Below is a small trained network, with its code and all its weights. Each question gives an input and a class and asks what happens when units are switched off, that is, made to give their printed mean instead of their output.

import numpy as np


def w(rows, s, z=0):
    codes = np.array(rows[::2]) - 128.0
    scale = np.full(codes.shape[1], s)
    scale[-1] = z or s
    return codes * scale


def norm(h):
    return h / np.sqrt((h * h).mean(-1, keepdims=True) + 1e-5)


def f(y):
    return y / 2 * (1 + np.tanh(0.7978845608 * (y + 0.044715 * y**3)))


def log_softmax(a):
    a = a - a.max(-1, keepdims=True)
    return a - np.log(np.exp(a).sum(-1, keepdims=True))


def net(x, mask):
    res = np.array(x, float).reshape(1, 6) / 4 @ E
    u = 0
    for l in range(4):
        y = f(norm(res) @ A[l][:, :-1].T + A[l][:, -1])
        res = res + np.where(mask[u : u + 8], y, B[l][:, -1]) @ B[l][:, :-1]
        u += 8
    return log_softmax(norm(res)[-1] @ U[:, :-1].T + U[:, -1])


A, B = {}, {}
E = w([
[133,122,132,120,123,134,141,130,137,140],'x0',
[41,115,121,114,160,112,168,88,206,77],'x1',
[174,210,23,64,158,151,194,103,87,94],'x2',
[129,126,130,123,132,130,125,128,125,123],'x3',
[157,19,67,122,162,2,152,134,113,139],'x4',
[131,106,136,210,239,177,161,131,101,148],'x5',
],0.0074)
A[0] = w([
[146,137,89,53,52,88,64,140,164,109,100],'L0N1',
[66,115,111,106,182,132,154,61,230,98,68],'L0N2',
[123,92,142,222,209,202,183,153,125,134,31],'L0N3',
[160,125,104,161,229,173,134,148,164,145,58],'L0N4',
[152,67,192,196,74,123,119,108,148,115,55],'L0N5',
[225,131,147,147,80,136,116,163,37,175,56],'L0N6',
[15,121,185,84,171,112,194,83,171,56,4],'L0N7',
[121,196,212,139,95,254,127,75,161,107,21],'L0N8',
],0.0051,0.0037)
B[0] = w([
[150,153,166,158,194,126,128,67,132,135,200],'L0N1',
[181,103,135,215,43,148,184,146,116,88,188],'L0N2',
[178,159,167,125,168,102,59,1,126,122,207],'L0N3',
[153,134,183,75,116,104,133,56,143,139,164],'L0N4',
[86,153,114,107,128,147,187,134,60,132,163],'L0N5',
[128,87,101,203,84,144,190,94,174,8,211],'L0N6',
[162,86,84,207,50,155,119,82,154,77,178],'L0N7',
[135,166,96,133,157,143,97,211,205,133,252],'L0N8',
],0.0074,0.0031)
A[1] = w([
[115,172,169,48,49,66,103,99,149,127,4],'L1N1',
[122,69,97,123,157,41,154,141,119,152,27],'L1N2',
[194,124,131,136,87,161,96,182,57,158,6],'L1N3',
[127,145,112,75,15,90,82,118,179,118,70],'L1N4',
[82,64,215,155,106,150,48,149,146,159,43],'L1N5',
[106,105,176,131,106,123,98,153,102,109,29],'L1N6',
[153,158,120,115,160,118,99,179,106,211,46],'L1N7',
[254,124,147,157,90,155,79,167,50,154,46],'L1N8',
],0.0067,0.0038)
B[1] = w([
[186,143,138,100,180,145,96,36,102,133,155],'L1N1',
[177,132,155,97,127,129,87,213,146,97,212],'L1N2',
[158,88,97,197,68,172,181,104,138,123,135],'L1N3',
[194,116,226,141,191,139,131,65,139,148,204],'L1N4',
[68,202,130,95,115,76,254,146,39,147,252],'L1N5',
[108,174,101,127,137,106,138,101,97,123,119],'L1N6',
[105,139,121,131,128,130,135,99,172,83,111],'L1N7',
[102,101,118,196,64,115,185,68,231,36,209],'L1N8',
],0.0077,0.0031)
A[2] = w([
[91,195,186,151,120,207,124,101,139,157,131],'L2N1',
[62,91,148,144,66,117,68,148,143,186,4],'L2N2',
[121,124,144,148,113,92,114,166,174,165,76],'L2N3',
[62,89,168,152,95,123,80,156,158,149,44],'L2N4',
[166,39,113,118,147,12,80,179,151,137,103],'L2N5',
[102,62,170,153,122,142,54,105,149,130,90],'L2N6',
[17,68,59,168,60,121,157,31,216,47,34],'L2N7',
[177,189,2,39,135,215,202,107,72,104,70],'L2N8',
],0.0055,0.0039)
B[2] = w([
[183,23,26,53,157,97,109,195,119,111,251],'L2N1',
[104,123,122,164,135,131,144,127,66,142,106],'L2N2',
[139,225,45,121,165,118,140,116,103,136,115],'L2N3',
[114,130,87,136,104,109,159,130,97,166,119],'L2N4',
[122,192,61,92,156,254,81,214,156,116,228],'L2N5',
[198,203,126,89,113,147,177,149,43,126,127],'L2N6',
[202,62,87,211,31,137,179,121,165,104,220],'L2N7',
[5,140,190,176,63,37,179,139,66,192,255],'L2N8',
],0.0057,0.0036)
A[3] = w([
[51,58,202,152,89,76,118,164,106,217,54],'L3N1',
[83,190,123,109,107,214,52,210,174,145,5],'L3N2',
[157,120,168,185,243,168,102,40,98,165,28],'L3N3',
[96,167,150,131,81,217,116,117,141,137,75],'L3N4',
[167,148,145,58,81,99,50,49,146,145,40],'L3N5',
[152,47,48,86,162,86,98,196,138,119,66],'L3N6',
[1,155,143,110,98,71,189,132,26,178,40],'L3N7',
[88,162,109,123,115,199,66,168,160,93,75],'L3N8',
],0.007,0.0032)
B[3] = w([
[98,231,53,119,101,115,148,89,124,100,170],'L3N1',
[206,99,97,89,189,153,53,236,134,173,218],'L3N2',
[155,59,213,1,138,93,80,16,149,158,193],'L3N3',
[129,41,67,140,166,32,98,197,134,79,157],'L3N4',
[103,30,141,138,208,152,120,47,95,170,157],'L3N5',
[130,177,150,127,150,229,33,233,137,166,201],'L3N6',
[14,228,115,107,103,112,162,130,56,184,252],'L3N7',
[150,76,117,124,128,88,109,215,76,151,181],'L3N8',
],0.0073,0.0042)
U = w([
[151,122,100,115,168,151,78,249,130,139,192],'0',
[144,79,104,227,57,127,180,106,157,79,45],'1',
[38,201,124,131,118,95,175,131,64,168,255],'2',
[152,87,190,91,186,121,98,38,112,157,29],'3',
],0.014,0.00098)

Each question gives the input, the list of numbers given to net, and the class t.
The units are the neurons (one row each of A and B). Each row of codes is followed by its name. A weight is (code - 128) times the scale printed after its matrix; where a second scale follows, it is the last column's (A, B and U).
mask holds one flag per neuron, layer by layer. A switched-off neuron (its flag False) gives its mean, the last column of its row in B, instead of its output. The means were averaged over made-up inputs and are rounded, as every weight is.
A unit's drop is (log p(t) with every unit on - log p(t) with that unit switched off) / (log p(t) with every unit on - log p(t) with every unit switched off).
most important unit: the unit with the biggest drop
top k neurons: the k neurons with the biggest drops, biggest first
k most important neurons of layer l: the k neurons of layer l with the biggest drops, biggest first
input [-4,-7,-5,-5,-1,8], class 3: most important neuron of layer 3 : L3N3
input [-8,5,0,4,0,6], class 3: top 3 neurons : L0N3, L3N3, L1N8
input [-6,-4,-5,7,2,-4], class 2: top 2 neurons : L1N5, L0N2
input [1,-2,-5,6,2,5], class 2: top 2 neurons : L1N5, L3N7
input [-4,7,7,7,8,3], class 0: top 2 neurons : L3N6, L1N2
input [6,6,-2,-8,6,-1], class 0: top 2 neurons : L1N2, L2N5
input [-3,-6,8,-1,7,-3], class 2: top 2 neurons : L2N8, L2N1
input [-2,4,4,-8,6,8], class 3: top 2 neurons : L0N3, L3N3
input [-8,3,-8,0,4,-8], class 2: top 2 neurons : L1N5, L0N3
input [-3,6,4,6,-6,7], class 3: top 2 neurons : L0N3, L3N3
input [-7,5,-3,-4,6,-6], class 0: top 2 neurons : L2N5, L0N3
input [-7,7,-7,-6,7,7], class 0: 4 most important neurons of layer 2 : L2N5, L2N8, L2N6, L2N3
input [-5,5,-1,2,-6,-6], class 0: top 2 neurons : L0N8, L0N3
input [1,8,7,-5,-7,6], class 1: top 2 neurons : L0N7, L1N5
input [8,2,-2,6,-4,-6], class 3: most important unit : L1N4
input [6,8,3,-7,8,1], class 0: 2 most important neurons of layer 1 : L1N2, L1N8
input [8,8,-4,3,-8,-3], class 0: 2 most important neurons of layer 0 : L0N8, L0N6
input [-8,3,-4,-6,7,-8], class 3: 2 most important neurons of layer 3 : L3N5, L3N2
input [-2,5,-8,4,-4,8], class 2: 3 most important neurons of layer 1 : L1N5, L1N4, L1N1
input [-4,6,0,-4,8,-8], class 0: most important unit : L2N5
input [-5,7,1,-3,0,7], class 1: 3 most important neurons of layer 0 : L0N7, L0N2, L0N1
input [-7,1,5,-8,-5,-6], class 3: 3 most important neurons of layer 1 : L1N5, L1N4, L1N1
input [-1,-3,-1,3,3,4], class 3: 2 most important neurons of layer 0 : L0N3, L0N2
